Here is a tiny trained network, its code and every weight. The questions are about switching its units off for an input and a target symbol, where a switched-off unit gives its printed mean instead of its output.

import numpy as np


def w(rows, s, z=0):
    codes = np.array(rows[::2]) - 128.0
    scale = np.full(codes.shape[1], s)
    scale[-1] = z or s
    return codes * scale


def f(y):
    return np.maximum(y, 0)


def softmax(a):
    e = np.exp(a - a.max(-1, keepdims=True))
    return e / e.sum(-1, keepdims=True)


def log_softmax(a):
    a = a - a.max(-1, keepdims=True)
    return a - np.log(np.exp(a).sum(-1, keepdims=True))


def net(x, mask):
    ids = ['αβγδεηθλμστφψω'.index(c) for c in x.split()]
    T = len(ids)
    res = E[ids] + P[:T]
    u = 0
    for l in range(2):
        r = res
        for j in range(3):
            rows = slice(3 * j, 3 * j + 3)
            q, k, v = (r @ M[l][rows].T for M in (Q, K, V))
            z = softmax(np.where(np.tri(T) > 0, q @ k.T / 3**0.5, -1e9)) @ v
            o = O[l][rows]
            res = res + np.where(mask[u + j], z, o[:, -1]) @ o[:, :-1]
        u += 3
        y = f(res @ A[l][:, :-1].T + A[l][:, -1])
        res = res + np.where(mask[u : u + 12], y, B[l][:, -1]) @ B[l][:, :-1]
        u += 12
    return log_softmax(res[-1] @ U[:, :-1].T + U[:, -1])


Q, K, V, O, A, B = {}, {}, {}, {}, {}, {}
E = w([
[99,130,103],'α',
[82,217,163],'β',
[45,87,165],'γ',
[184,225,83],'δ',
[162,120,15],'ε',
[138,108,80],'η',
[144,101,49],'θ',
[50,123,139],'λ',
[100,132,106],'μ',
[101,249,239],'σ',
[143,89,136],'τ',
[108,55,180],'φ',
[134,194,151],'ψ',
[104,107,115],'ω',
],0.02)
P = w([
[102,135,93],'0',
[125,189,88],'1',
[125,159,89],'2',
[135,132,92],'3',
[138,107,91],'4',
[138,89,89],'5',
[146,62,88],'6',
[148,37,90],'7',
[150,3,101],'8',
[95,63,67],'9',
[109,62,66],'10',
],0.0056)
Q[0] = w([
[33,107,101],'0.h1',
[90,145,109],'0.h1',
[100,212,94],'0.h1',
[127,122,133],'0.h2',
[167,151,111],'0.h2',
[254,224,55],'0.h2',
[161,100,133],'0.h3',
[171,123,148],'0.h3',
[109,119,108],'0.h3',
],0.02)
K[0] = w([
[91,97,100],'0.h1',
[130,117,101],'0.h1',
[183,132,77],'0.h1',
[118,133,121],'0.h2',
[120,177,131],'0.h2',
[145,253,163],'0.h2',
[141,110,132],'0.h3',
[111,140,109],'0.h3',
[154,98,154],'0.h3',
],0.029)
V[0] = w([
[163,143,115],'0.h1',
[80,147,138],'0.h1',
[147,73,134],'0.h1',
[126,130,131],'0.h2',
[140,118,116],'0.h2',
[111,141,157],'0.h2',
[136,137,116],'0.h3',
[1,203,163],'0.h3',
[46,132,118],'0.h3',
],0.0062)
O[0] = w([
[129,98,145,253],'0.h1',
[131,136,107,12],'0.h1',
[121,160,135,102],'0.h1',
[127,128,125,143],'0.h2',
[121,134,142,51],'0.h2',
[149,118,104,243],'0.h2',
[125,139,137,182],'0.h3',
[223,1,169,210],'0.h3',
[174,82,132,202],'0.h3',
],0.0084,0.0011)
A[0] = w([
[170,136,55,92],'0.n1',
[244,199,130,166],'0.n2',
[88,126,224,98],'0.n3',
[148,119,168,207],'0.n4',
[156,135,150,38],'0.n5',
[244,193,177,132],'0.n6',
[202,143,170,101],'0.n7',
[176,178,205,90],'0.n8',
[206,167,127,178],'0.n9',
[159,106,163,20],'0.n10',
[106,153,118,253],'0.n11',
[128,104,169,84],'0.n12',
],0.011,0.0051)
B[0] = w([
[76,178,253,254],'0.n1',
[87,88,79,217],'0.n2',
[117,212,137,194],'0.n3',
[117,134,50,183],'0.n4',
[80,123,142,134],'0.n5',
[141,227,140,203],'0.n6',
[164,149,82,167],'0.n7',
[204,59,123,195],'0.n8',
[82,107,96,201],'0.n9',
[74,135,132,135],'0.n10',
[176,65,67,224],'0.n11',
[116,119,166,147],'0.n12',
],0.019,0.0071)
Q[1] = w([
[253,100,109],'1.h1',
[81,123,95],'1.h1',
[86,165,203],'1.h1',
[97,140,100],'1.h2',
[156,101,112],'1.h2',
[84,80,104],'1.h2',
[149,181,106],'1.h3',
[134,136,142],'1.h3',
[125,112,152],'1.h3',
],0.023)
K[1] = w([
[84,254,175],'1.h1',
[169,66,147],'1.h1',
[96,120,50],'1.h1',
[128,122,151],'1.h2',
[73,151,96],'1.h2',
[131,164,166],'1.h2',
[159,165,123],'1.h3',
[123,153,120],'1.h3',
[98,127,123],'1.h3',
],0.025)
V[1] = w([
[94,95,93],'1.h1',
[54,205,163],'1.h1',
[197,139,157],'1.h1',
[49,254,160],'1.h2',
[84,151,94],'1.h2',
[155,164,204],'1.h2',
[77,79,47],'1.h3',
[209,132,202],'1.h3',
[132,200,185],'1.h3',
],0.0092)
O[1] = w([
[168,163,175,148],'1.h1',
[212,78,76,123],'1.h1',
[45,100,86,107],'1.h1',
[254,183,227,255],'1.h2',
[136,164,165,215],'1.h2',
[186,100,123,57],'1.h2',
[85,87,133,186],'1.h3',
[106,140,75,15],'1.h3',
[214,180,162,142],'1.h3',
],0.0098,0.0072)
A[1] = w([
[86,73,171,75],'1.n1',
[108,174,155,25],'1.n2',
[148,156,162,200],'1.n3',
[129,125,172,69],'1.n4',
[125,10,227,48],'1.n5',
[132,121,120,57],'1.n6',
[107,56,149,2],'1.n7',
[177,95,178,73],'1.n8',
[117,27,165,91],'1.n9',
[89,165,136,200],'1.n10',
[177,46,112,86],'1.n11',
[148,163,146,20],'1.n12',
],0.012,0.006)
B[1] = w([
[77,156,97,167],'1.n1',
[139,151,49,176],'1.n2',
[85,66,170,247],'1.n3',
[117,210,143,182],'1.n4',
[205,166,16,213],'1.n5',
[118,105,104,128],'1.n6',
[141,253,86,133],'1.n7',
[78,159,155,201],'1.n8',
[114,189,132,149],'1.n9',
[175,57,172,203],'1.n10',
[117,51,178,153],'1.n11',
[107,114,72,171],'1.n12',
],0.019,0.013)
U = w([
[55,141,76,9],'α',
[68,111,82,58],'β',
[130,158,131,13],'γ',
[77,179,226,215],'δ',
[197,44,165,218],'ε',
[70,153,108,157],'η',
[139,70,101,159],'θ',
[74,119,81,60],'λ',
[42,126,75,63],'μ',
[212,122,2,142],'σ',
[18,99,102,171],'τ',
[161,236,148,1],'φ',
[27,41,63,175],'ψ',
[55,159,62,29],'ω',
],0.0081,0.0078)

Each question gives the input, a string of symbols that net reads in full, and the target symbol t.
The units are the heads (3 rows each of Q, K, V and O) and the neurons (one row each of A and B). Each row of codes is followed by its name. A weight is (code - 128) times the scale printed after its matrix; where a second scale follows, it is the last column's (O, A, B and U).
mask holds one flag per unit, layer by layer, with each layer's heads first. A switched-off unit (its flag False) gives its mean, the last column of its rows in O or B, instead of its output. The means were averaged over made-up inputs and are rounded, as every weight is.
A unit's drop is (log p(t) with every unit on - log p(t) with that unit switched off) / (log p(t) with every unit on - log p(t) with every unit switched off).
The circuit of an input: a set's keep is (log p(t) with only the set's units on - log p(t) with every unit switched off) / (log p(t) with every unit on - log p(t) with every unit switched off). Starting from the 12 units with the biggest drops (on a tie, the unit counted first), units are removed one at a time, each time the one whose removal leaves the highest keep (on an exact tie, the one counted first), for as long as the keep stays at least 0.8.
circuit, biggest first: the units of the circuit, biggest drop first
most important unit: the unit with the biggest drop
top k neurons: the k neurons with the biggest drops, biggest first
top k neurons in layer l: the k neurons of layer l with the biggest drops, biggest first
input σ ε η, target φ: top neuron -> 0.n8
input α γ ε ψ, target ε: circuit, biggest first -> 0.n8, 0.n1, 1.h1, 1.n11
input ε τ ψ η τ, target ε: circuit, biggest first -> 0.n1, 1.n11, 1.h1
input η ε ε α, target ε: circuit, biggest first -> 0.n1, 1.h1, 1.n11
input σ σ ε τ σ σ σ ε η, target φ: top 2 neurons -> 0.n6, 0.n8
input φ γ β γ σ σ λ λ, target φ: circuit, biggest first -> 1.n5, 1.h2, 1.n8
input σ ε ω, target ε: top 3 neurons in layer 0 -> 0.n1, 0.n4, 0.n11
input τ η λ, target ψ: circuit, biggest first -> 0.n1, 1.h3
input ε σ σ ψ ω, target σ: top 3 neurons in layer 0 -> 0.n8, 0.n3, 0.n1
input ψ ω ψ ψ, target ψ: circuit, biggest first -> 0.n1, 1.h2, 0.n3
input γ ε λ, target σ: top 3 neurons -> 0.n6, 0.n1, 1.n5
input ε θ ε τ σ ε γ ψ β σ ψ, target σ: top 4 neurons -> 0.n8, 0.n6, 0.n1, 0.n3
input τ τ γ μ ψ ε ε ε α, target ε: circuit, biggest first -> 0.n1, 1.n11, 1.h2
input μ ε τ, target ε: circuit, biggest first -> 0.n1, 1.h1, 1.n11
input ε ε σ σ λ θ, target φ: top 2 neurons -> 0.n6, 0.n3
input σ ψ μ, target σ: most important unit -> 0.n8
input ω ε ε ε σ τ, target σ: top 3 neurons -> 0.n8, 0.n3, 0.n6
input σ ε ε η, target δ: top 3 neurons -> 0.n1, 0.n11, 1.n8
input δ ε α γ δ τ, target δ: top 2 neurons -> 0.n2, 1.n8
input θ ε ε, target ε: top 2 neurons in layer 1 -> 1.n8, 1.n1
input ε γ σ γ ε σ β ω, target σ: top 2 neurons -> 0.n8, 0.n6
input ε η θ, target δ: circuit, biggest first -> 0.n1, 1.n5
input ω η ε ε η σ ψ τ, target σ: top 3 neurons in layer 1 -> 1.n5, 1.n3, 1.n8
input ε γ ω σ ω α ε ε σ μ, target σ: top 2 neurons -> 0.n8, 0.n6
